(in the rows, 128 means zero)
Here are made-up elements, facts about them, and rows of numbers that follow some of those facts. Name the element behind each unnamed row.

How the elements are related:
ε: uses; π: belongs to class
bapok: ε kagril; π 109
batan: ε pluklek; π 529
bevu: ε skaplum dramirok; π 529
bima: π 109
brevem: π 109
brilis: ε bunoris steflal fludur; π 109
bunoris: ε bima tezo; π 529
bupek: ε kobrik; π 109
deflal: ε brevem klenu fludur; π 109
deplas: ε skadol seplos; π 529
desova: ε rubrak; π 109
deven: π 529
didogos: ε ploflonil; π 109
diskes: ε moren; π 529
drabu: ε mutugris; π 109
dramirok: ε ploflonil kagril; π 109
dretok: π 973
drukla: ε klenu; π 973
drulin: ε leves; π 529
drureze: π 529
drutal: ε stulom; π 973
druvo: π 109
dufur: ε nusatrak kubrum; π 973
dunuplo: ε kiklim skasku skudon skotes; π 109
fabre: ε surul fludur; π 973
februl: ε leves; π 973
fedem: ε kiklim didogos mutugris; π 529
flabel: ε rubrak didogos; π 109
flasi: ε mito; π 109
fledodral: ε surul; π 109
flekluzir: π 529
flestebrun: ε klifla pugrik sotrim skodita grelon loflok; π 973
fligrim: ε skasku vosus drulin; π 529
flilil: ε skotes didogos; π 109
flipan: ε sinol plapibol; π 109
fliples: ε zasker leves; π 529
flofik: ε monon; π 973
fludur: π 973
fudrul: ε flasi flekluzir; π 109
fudrum: ε moren; π 109
fupleskik: ε punen; π 973
gesugru: π 109
gidukin: ε skodita skunar; π 973
giklek: π 109
govin: ε kleflo dramirok ploflonil; π 973
gredur: ε kludrom; π 973
grelon: ε fedem; π 109
gribran: π 529
gristol: ε dramirok; π 109
grobek: ε gristol; π 973
grutron: ε loflok sustak; π 529
guzu: ε steske mutrol tulodok; π 529
kado: ε skodita drureze moga; π 529
kadre: ε pabe desova vigrupir; π 529
kagril: ε surul; π 109
kebir: ε moga; π 973
keska: ε skudon; π 973
kifom: π 109
kiklim: ε kagril; π 529
klagram: ε drutal mutugris; π 109
kleflo: ε kiklim fledodral ploflonil nusatrak; π 109
kleke: ε dramirok zuli; π 973
klenu: π 973
klifla: π 973
kludrom: ε pustu; π 109
kluskul: ε desova flasi; π 973
kobrik: ε stulom dufur skudon; π 109
kobru: ε steske vegum; π 109
kubrum: ε surul; π 109
ledavo: ε poku zosam; π 109
leves: ε klifla; π 529
loflok: ε voplu tezo ribrel; π 973
lutin: ε grobek raklo; π 109
lutruk: ε vosus; π 973
mapugel: ε pluklek; π 973
meflo: ε klifla; π 109
melo: π 529
mezagrun: ε zizude; π 973
mifus: π 973
mito: ε skaplum; π 973
moga: ε drabu; π 529
monon: ε skaplum mutugris; π 529
moren: ε vigrupir; π 109
mutrol: ε monon; π 973
mutugris: ε zuli; π 529
nabrer: ε nuklil; π 973
neri: ε zutor; π 109
noflal: ε kiklim kleflo fedem rubrak; π 973
nuklil: ε bunoris stulom; π 109
nurik: ε kiklim skaplum sustak; π 109
nusatrak: ε drabu; π 109
pabe: π 109
pabrer: π 109
pakletra: ε kagril; π 529
pame: ε riza ledavo; π 109
pepone: π 973
plami: ε steske; π 109
plapibol: ε skodita; π 109
plebruran: ε bima steske; π 973
pleti: ε plapibol; π 109
plilas: ε tranin; π 109
pliskel: ε nurik moga; π 973
ploflonil: ε surul kubrum; π 109
pluba: ε zizude; π 109
pluklek: ε bapok; π 973
poku: ε grobek govin giklek; π 109
poski: ε zinik; π 973
pudrefun: ε voplu; π 109
pugrik: π 109
punen: ε bima kobrik; π 973
puplugram: ε steske; π 529
pustu: π 529
rafis: ε skodita druvo; π 973
raklo: ε dretok rubrak tezo kleke didogos; π 109
ribrel: ε govin; π 973
riza: ε dretok; π 529
romil: ε pugrik; π 109
rubrak: ε kubrum; π 109
saklo: π 973
seplos: ε fledodral brevem zasker grelon; π 109
serilo: ε pabe pepone lutruk; π 529
sestas: ε puplugram kobrik govin; π 973
sifo: π 109
sili: ε plapibol; π 109
sinol: π 109
sipor: ε deplas sili; π 109
skadol: ε drukla; π 529
skaplum: ε kleflo; π 529
skasku: ε kleke; π 109
sketolun: ε bevu grelon; π 529
skiflus: ε pustu kludrom; π 529
skodita: ε surul flabel ploflonil; π 529
skodo: ε punen rubrak; π 109
skotes: ε fedem leves; π 973
skudon: ε fledodral skodita; π 109
skunar: ε klifla grelon; π 109
sotrim: ε mito; π 109
stedi: ε februl; π 973
steflal: π 973
steske: ε flabel deven; π 529
stopla: ε pabrer mifus guzu; π 109
stulom: ε sifo skudon; π 529
surul: π 973
sustak: ε stulom; π 529
sutrur: ε zinik; π 109
tezo: ε pabrer; π 109
tranin: ε druvo; π 109
tulodok: π 529
tutrem: π 109
vegum: ε flilil; π 109
vezo: ε mito; π 529
vigrupir: ε ribrel sustak vegum; π 109
viklom: ε leves; π 973
vobrunuk: ε meflo; π 529
voplu: ε grobek bevu zinik; π 973
vosko: ε drukla; π 973
vosus: ε klifla stedi kifom; π 529
vozas: ε flestebrun; π 109
zasker: ε mutugris; π 529
zinik: π 973
zizude: ε ploflonil; π 973
zosam: π 529
zuli: ε surul kagril; π 109
zutor: ε didogos; π 973

Named rows:
[144 102 151 125 127 120 133  69 169 140  44 229 112 139 100 135 175 138
 112 154 140  76 138 115 136  84 156  84 155  97  94 163  88] -> pakletra
[113 104 108 116 141  89 157 135 103  97 185 114  99 102 147 105  86 130
 126 137 111 169 140 127 121 118 129 106 123 128 143  73 148] -> gesugru
[108 112 135 142 146 102 170 134 130  92 183  41  80 111 145 150 106 177
 128 156 119 130 131  99 160 150 107 121 129 153 178  52 136] -> kobrik
[113 110 145 128  91 123 126  82 147 136  45 190 135 156 114 139 173 130
 131 156 123  76 137 126 145  87 162  65 136 103  90 150 104] -> riza
[117  81 134 123 165 114 152 122 106  97 212 122 113 117 168 123  75 133
 145 128 121 135 120 140 142 113 126 110 118 129 162  96 120] -> meflo
[104 108 119 149 148  94 165  94 124  99 178 131 110 104 144 123  89 128
 149 141 118 183 113 121 162 136  81 131  95 128 150  95 139] -> kobru
[105 126 128 130 151  87 158 154 109 107 178 110 107  95 145 141  80 154
 156 142 120 155 131 127 124 134  80  98 129 121 161 121 128] -> klagram
[111  98 107 113 143  90 154 135 103  95 187 114 101 102 147 105  86 128
 124 134 111 171 142 130 116 115 135 105 125 129 141  70 148] -> kifom
[112 150 142 140 136  97 137 127  94 130 194 126  99 101 161 113  90 145
 168 141  98 156 111 127 119 129 115  77  98 139 160  83 118] -> flilil
[157 150 106 112 115 176  97 178 115 162 100  82 173 135 100 120 155  95
  99  87 141 159 133 135  83 163 155 193 149 151 103 129 146] -> pepone
[114 117 119 123 152  93 153 127 107  99 189 122  95 107 150 111  88 142
 138 139 119 154 127 125 139 128 116 111 107 130 165 104 127] -> sutrur
[154 167 124 135 120 184 101 156 128 171 101  67 163 142  96 143 168 112
 114  99 147 148 114 117 122 180 127 205 131 163 125 134 124] -> punen
[108  85 130 127  80 118 135  87 149 121  34 188 148 149 111 135 170 110
 118 152 117 103 153 127 132  82 166  75 152  95  61 119 135] -> deven
[111 115 124 126 153  98 158 134 116 106 193 111  97 107 157 127  80 145
 141 135 124 140 127 137 134 122 101 105 115 126 160 116 128] -> seplos
[105 180 134 145 117  94 140 107 103 148 194 118  84 103 162 111  93 134
 167 142  92 162 107 132 125 119 105  77  76 138 149  81 124] -> flabel
[155 159 106 109 113 175  97 176 112 169  99  83 169 135  98 118 157  94
 102  87 138 161 130 135  80 161 158 189 145 153 104 129 141] -> dretok
[113 137 107 112 148  96 120 137 109  82 235 110  85 133 140 122  80 121
 136 142 116 128 145 115 179 103 107 130  93 108 158 136 129] -> sotrim
[180 172 110 116 125 179 107 154 170 194 120  87 132 122  98 138 151  88
  70  78 147 143 135 143  76 133 121 211 170 140  75 120 159] -> surul
[157 192 129 135 112 185  92 165 141 182 118  68 155 139 105 150 157 108
 114  93 139 128 119 126 109 164 114 200 138 152 109 142 139] -> dufur

Name these rows:
No name comes twice in this set of rows, the named rows included.
[111 114 131 137 148  98 164 132 119  96 186  63  84 108 140 140 103 168
 134 154 119 141 130 100 152 147 113 115 124 146 177  64 127]  nuklil
[112 170 127 127 129  97 144 119  98 143 209 109  71 110 147 118  96 130
 154 143 101 158 119 122 142 112 116  81  81 136 157  92 105]  desova
[103 130 124 131 146  89 158 148 114 105 178 110 106 102 151 136  77 150
 153 140 120 150 131 130 128 131  82 101 120 121 156 126 139]  nusatrak
[157 169 122 128 122 183  97 161 123 173 105  84 166 141 101 135 160 108
 116  93 149 142 114 127 111 171 129 199 130 153 124 154 125]  fupleskik
[157 158 127 140 126 181  92 159 130 154  99  89 175 140 102 131 160 113
 116  95 147 141 111 122 115 184 125 217 134 158 126 149 139]  sestas
[101 105 119 154 147  94 166  92 127  96 175 136 111 103 147 126  88 124
 150 140 119 188 113 119 168 138  70 139  94 126 145  94 146]  plami
[136 139 123 132 158  98 161 108 176 128 212 111  52  95 156 139  81 140
 103 130 129 123 132 138 131 100  75 128 131 119 131  87 154]  fledodral
[157 194 107 109 121 180  39 197 119 126 162  86 171 171  83 140 145  87
 112  99 137 107 148 107 156 146 118 238 126 115 116 210 138]  mito
[161 116 119 112 129 194  97 172 112 161 121  88 188 143 116 127 145  85
 106  76 144 142 127 148  86 150 166 194 157 149 100 126 139]  klifla
[112 116 125 134 148  96 156 125 115  99 189  98  91 107 147 126  92 151
 139 144 115 148 125 116 148 134 107 115 114 137 166  87 132]  bupek
[163 144 159 135 135 205  84 168 103 188 135  97 196 138 117 154 146 104
 149  86 132 129 104 134  90 161 136 180 158 151 114 135 102]  skotes
[114 122 133 124 153 101 149 141  98 118 197 121 104 106 163 123  79 144
 158 136 116 139 121 139 122 121 114  85 111 128 167 114 113]  grelon
[156 113 125 114 199  89 162 103 128 120 188 172  61  83 125 100  95 153
 117 137 140 161 125 112 127 123 113 121 124 130 179 119  92]  bapok

Now the same elements, written a new way:
Known rows:
[112  98 105 130 137 121 146 125 138 119 115  93  84 125 107 127 163 134
  79 104 131 122 116 132 161 129 172 145 174 203  99 115 123 163 122 141
 142 129  61] -> skaplum
[ 92 109 106 134 123 121 139 123 160 111 180 116 131 136  95 141 121  78
 141 182 156 154 117 112 171 138 143 159 103 190 108 156 121 196 102 102
  99  95 135] -> klifla
[116  88 101 140 136 121 152 128 134 116 115  74 110 127  95 126 147 134
  69 123 139 125 117 132 174 132 190 139 176 195 114 108 111 158 120 135
 131 127  71] -> mutugris
[133 136 142 127 120 105 117 119 105 132 109 134 169 117 151 122 116 149
 120 112 116 114 142 125 128 126  78  92  99  85 135 120 133  83 132 112
  97 150 196] -> dunuplo
[100 110 116 137 140 112 140 126 136 138 128 100 132 110 128 145  56 135
 200 156 119 127 130 122  86 110 104 156 113 148 109 137 151 133 125  97
 134 110 188] -> pabe
[135 131 145 133 133 133 145 145 113 127 107 119 169 122 119 133  81 140
 147 191 135 136 135 118 124 138  91 109 101  82 156 124 108  93 132 117
 118 136 151] -> sili
[132 143 131 132 129 112 118 123 116 140 107 152 145 114 154 130 101 153
 154 124 109 120 136 126 103 124  72 129 111  74 127 129 156  90 136 111
 133 136 190] -> fudrul
[131 127  88 164 148 143 140 145 132 124  94 139  69 125 107 133 126 147
 133 189 139 136 100 140 134 145 183 218 189 100 115 132 149 133 134 128
 207 108  51] -> pustu
[154 153 150 128 127 134 120 133 104 140 107 128 167 132 144 125  99 151
 150 128 114 119 139 134  91 116 129  95 117  51 165 112 124  71 145 132
 134 142 165] -> brilis
[129 141 133 135 139 132 134 141 120 138 104 147 125 118 140 137  86 143
 183 173 125 131 131 126  99 126  84 148 117  81 140 132 146  92 139 118
 155 124 158] -> tutrem
[121 115 137 117 145 147 150 136 134 143 136  68 131 130 119 147  55 132
 201 141 120 124 132 136  45  96 169 121 124 158 148 118 119 117 140 140
 148 115 140] -> bima
[115 108  78 174 126  88 123 111 124 112 105 113 141 111 114 117 145 150
  65 133 127 113 115 131 198 142 158 175 170 128 101 127 153 141 113  91
 123 125 142] -> vosus
[132 139 128 130 125 163 140 148 143 120 166 128 135 153  93 139 131  88
 144 201 156 159 118 122 143 147 166 136 114 114 158 147  93 163 124 139
 128 106  75] -> klenu
[136 134 147 119 130 130 124 125 116 141 115 112 165 127 143 131  97 143
 153 110 113 116 139 132  83 110 121  94 117 103 149 114 128  88 142 128
 123 139 169] -> bupek
[106 108 140 109 141 124 154 133 135 138 129  91 115 118 123 144  78 130
 173 143 124 132 136 120  95 112 108 114 109 182 120 121 120 131 128 126
 122 125 148] -> didogos
[112 109 137 113 141 132 150 131 137 137 133  86 122 121 124 144  80 130
 187 131 120 131 137 123  77 107 114 114 112 184 122 122 122 128 132 129
 126 125 143] -> rubrak
[126 140 143  97 117 144 117 125 146 122 170 158  97 141 133 126 183  91
 117  95 136 142 128 125 132 128 122 113 114 181 117 138 116 166 123 152
 115 123  86] -> govin
[149 152 143 125 129 133 111 124 107 143 112 132 158 127 159 122  90 152
 166  97 102 106 139 140  67 108 123 112 121  66 149 116 146  74 145 129
 143 136 174] -> stopla
[137 143 136 113 114 141 113 125 140 121 174 130 142 152 122 125 151  92
 130 115 136 136 128 130 130 126 178 110 117 146 145 139 108 155 123 143
 109 118 116] -> drutal

Rows to name:
No name comes twice in this set of rows, the named rows included.
[160 154  96 171 134 132 107 136 114 121  77 184 104 124 131 113 170 163
  96 150 126 112 107 144 150 150 158 202 187  27 124 126 163 101 141 126
 201 126  86]  skiflus
[132 146 127 116 124 158 115 125 151 129 182 134 113 152 121 131 139  93
 162 120 133 137 120 139  89 115 187 136 133 149 138 143 123 159 125 149
 145 104 102]  mifus
[157 170 132 137 114 154 113 141 125 116 151 167 161 153 114 120 162 101
 112 177 151 148 123 127 154 151 157 118 115  63 166 146 110 131 129 134
 124 123 112]  vosko
[121 103 104 144 128 114 136 119 123 116 109  96 125 123 111 119 163 141
  49 100 129 117 117 133 180 133 166 133 168 162 111 110 121 147 121 128
 123 137  95]  fedem
[136 142 141 131 131 129 134 136 113 129 102 140 154 120 140 133  89 143
 154 165 124 127 138 123 112 131  79 118 108  73 149 129 133  84 136 115
 133 139 163]  plilas
[134 127  78 173 122  88  99 106 114 121 100 140 147 118 134 110 156 161
  61 100 109 100 115 137 172 137 166 171 177  80 106 125 173 118 124 104
 138 130 150]  serilo
[113 134 100 140 119 121 112 116 150 124 176 146 131 136 117 132 126  93
 159 152 139 137 119 122 140 129 145 167 117 145 109 159 147 179 110 102
 119  94 153]  pepone
[116 121 136 136 127 104 136 124 118 131 112 118 162 110 130 136  86 141
 134 157 122 127 141 114 140 131  69 113 100 104 131 131 131 102 126  98
 101 136 187]  skunar
[122 141 130 107 119 141 116 122 153 129 178 150 103 142 129 128 166  89
 139  98 140 136 123 128 125 124 144 127 117 172 117 143 125 172 121 141
 121 112 105]  ribrel
[123 119 138 121 129 113 132 122 121 137 119 110 150 119 142 133  85 139
 154 111 111 121 140 124 101 114  99 112 113 130 126 123 137 102 132 119
 114 133 181]  flilil
[112 121 133 130 132 114 140 126 124 133 115 121 136 112 136 135  91 140
 156 146 124 128 136 118 118 126  67 122 103 135 118 130 136 112 126 106
 112 133 181]  sotrim
[141 156 142 112 115 144 110 131 137 122 154 190 105 141 137 120 181 100
 113 134 140 143 127 125 148 149 107 125 112 108 133 147 120 147 124 140
 123 125  99]  mapugel
[152 152 151 137 126 133 128 139  99 134  97 135 181 126 135 127  95 151
 133 163 128 125 140 124 115 135 106  99 107  38 172 119 118  71 142 119
 120 147 168]  deflal

Now the same elements, written a new way:
Named rows:
[ 90 136 126 126 163 162 143  60 136 197 169  72 124 120 113 170 157 122
 104 137 159 118 178 171 188 129] -> zosam
[153 178 104 133 121 119 148  88 162 116 172 116 148  80 117 134 133 151
  87 142 138 115 155 168 179 135] -> pudrefun
[149 163 115 132 134 112 145  81 149 114 162 116 136  85 117 144 132 152
  98 151 143 104 158 169 181 145] -> poku
[ 97 157 111 115 127 157 139  84 162 174 173  71 161 123 114 181 151 101
  96 132 144 124 169 164 173 110] -> grutron
[152 171 111 122 126 104 134  90 162  97 146 113 142  90 111 155 121 136
 104 152 133  90 154 168 172 139] -> stopla
[147 148 122 117 138 107 135  78 139 102 147 112 133  90 112 162 121 146
 111 163 144  88 159 166 180 149] -> pabrer
[153 162 115 121 123 108 140  85 150 103 162 118 147  89 115 156 128 138
  99 155 145 102 157 167 173 140] -> kubrum
[151 162 115 123 123 106 139  86 153 100 158 116 145  90 113 159 127 140
 101 156 143  98 155 166 174 142] -> kobrik
[162 158 115 141 127 100 151  74 159 112 166 133 147 103 125 165 137 129
  90 155 175 114 158 170 157 151] -> plapibol
[103 161 117  96 111 114 151  81 153  79 149  87 135 118 112 187 111 107
 123 113 134 163 120 165 161  92] -> fupleskik
[ 88 136 125 103 150 151 126  73 140 172 151  68 134 128 108 197 141 103
 116 146 151  98 172 169 179 123] -> tulodok
[ 96 143 119 105 137 156 131  77 148 172 163  71 149 123 111 189 145 101
 100 140 149 114 173 168 173 113] -> bunoris
[ 90 140 119 111 113 147 139  81 142 183 196  75 169 120 108 189 150  99
 109 142 159 121 159 153 178 110] -> vosus
[ 96 156 111 113 116 152 138  84 156 177 185  76 168 121 110 182 149  94
  96 136 151 121 163 161 168 106] -> fliples
[103 164 116  99 106 115 154  81 154  84 159  90 140 119 112 184 113 105
 123 112 141 167 120 163 158  94] -> kebir
[113 106 138  68 123 127 149  64 108  72 156  95 124 115 121 207 109 121
 103 135 160 183 132 182 157  86] -> klenu
[151 160 114 121 118 108 141  85 149 103 169 119 150  87 114 156 130 138
  98 156 147 103 154 165 173 139] -> grelon
[ 75 148  99  86 136 185 125  92 148 154 160  55 179 135 108 206 159 108
 107 139 165 106 189 159 180 143] -> flekluzir
[100 147 124  92 120 113 150  74 139  82 147  84 127 121 110 193 110 112
 132 119 140 156 123 164 166 102] -> mutrol

Name these rows:
No name comes twice in this set of rows, the named rows included.
[101 149 123 101 121 121 159  69 136  91 161  87 125 115 115 178 118 124
 122 116 143 169 126 165 171  99]  grobek
[150 162 115 128 127 112 144  82 150 110 166 117 142  85 115 148 130 145
  97 154 145 104 159 167 178 144]  gristol
[153 175 109 131 122 111 144  89 162 108 166 117 147  86 116 144 130 143
  92 148 139 106 155 168 175 139]  lutin
[ 95 134 127  98  92 106 162  74 128  89 184  90 153 117 114 196 122 116
 138 124 148 172 110 146 174  97]  lutruk
[150 164 116 137 140 114 147  77 149 119 162 117 129  84 118 140 135 155
  97 148 144 104 161 170 184 149]  ledavo
[ 94 155 113 115 113 150 140  87 154 180 191  75 172 120 109 180 150  92
 101 135 152 122 160 157 173 107]  fligrim
[ 95 145 118 108 129 155 137  76 147 177 176  75 157 122 112 188 148  97
  99 142 156 120 171 166 170 111]  zasker
[158 163 112 115 121 112 136  91 154  94 156 118 148  86 115 158 123 138
  88 156 138 106 157 173 168 131]  brilis
[ 90 167 101 108 123 165 133  93 167 167 172  66 174 126 111 184 152  96
  97 130 151 120 173 161 172 116]  vezo
[ 96 161 108  91 104 125 154  87 155  72 158  80 155 124 114 192 123 113
 124 112 141 169 126 157 165 103]  kluskul

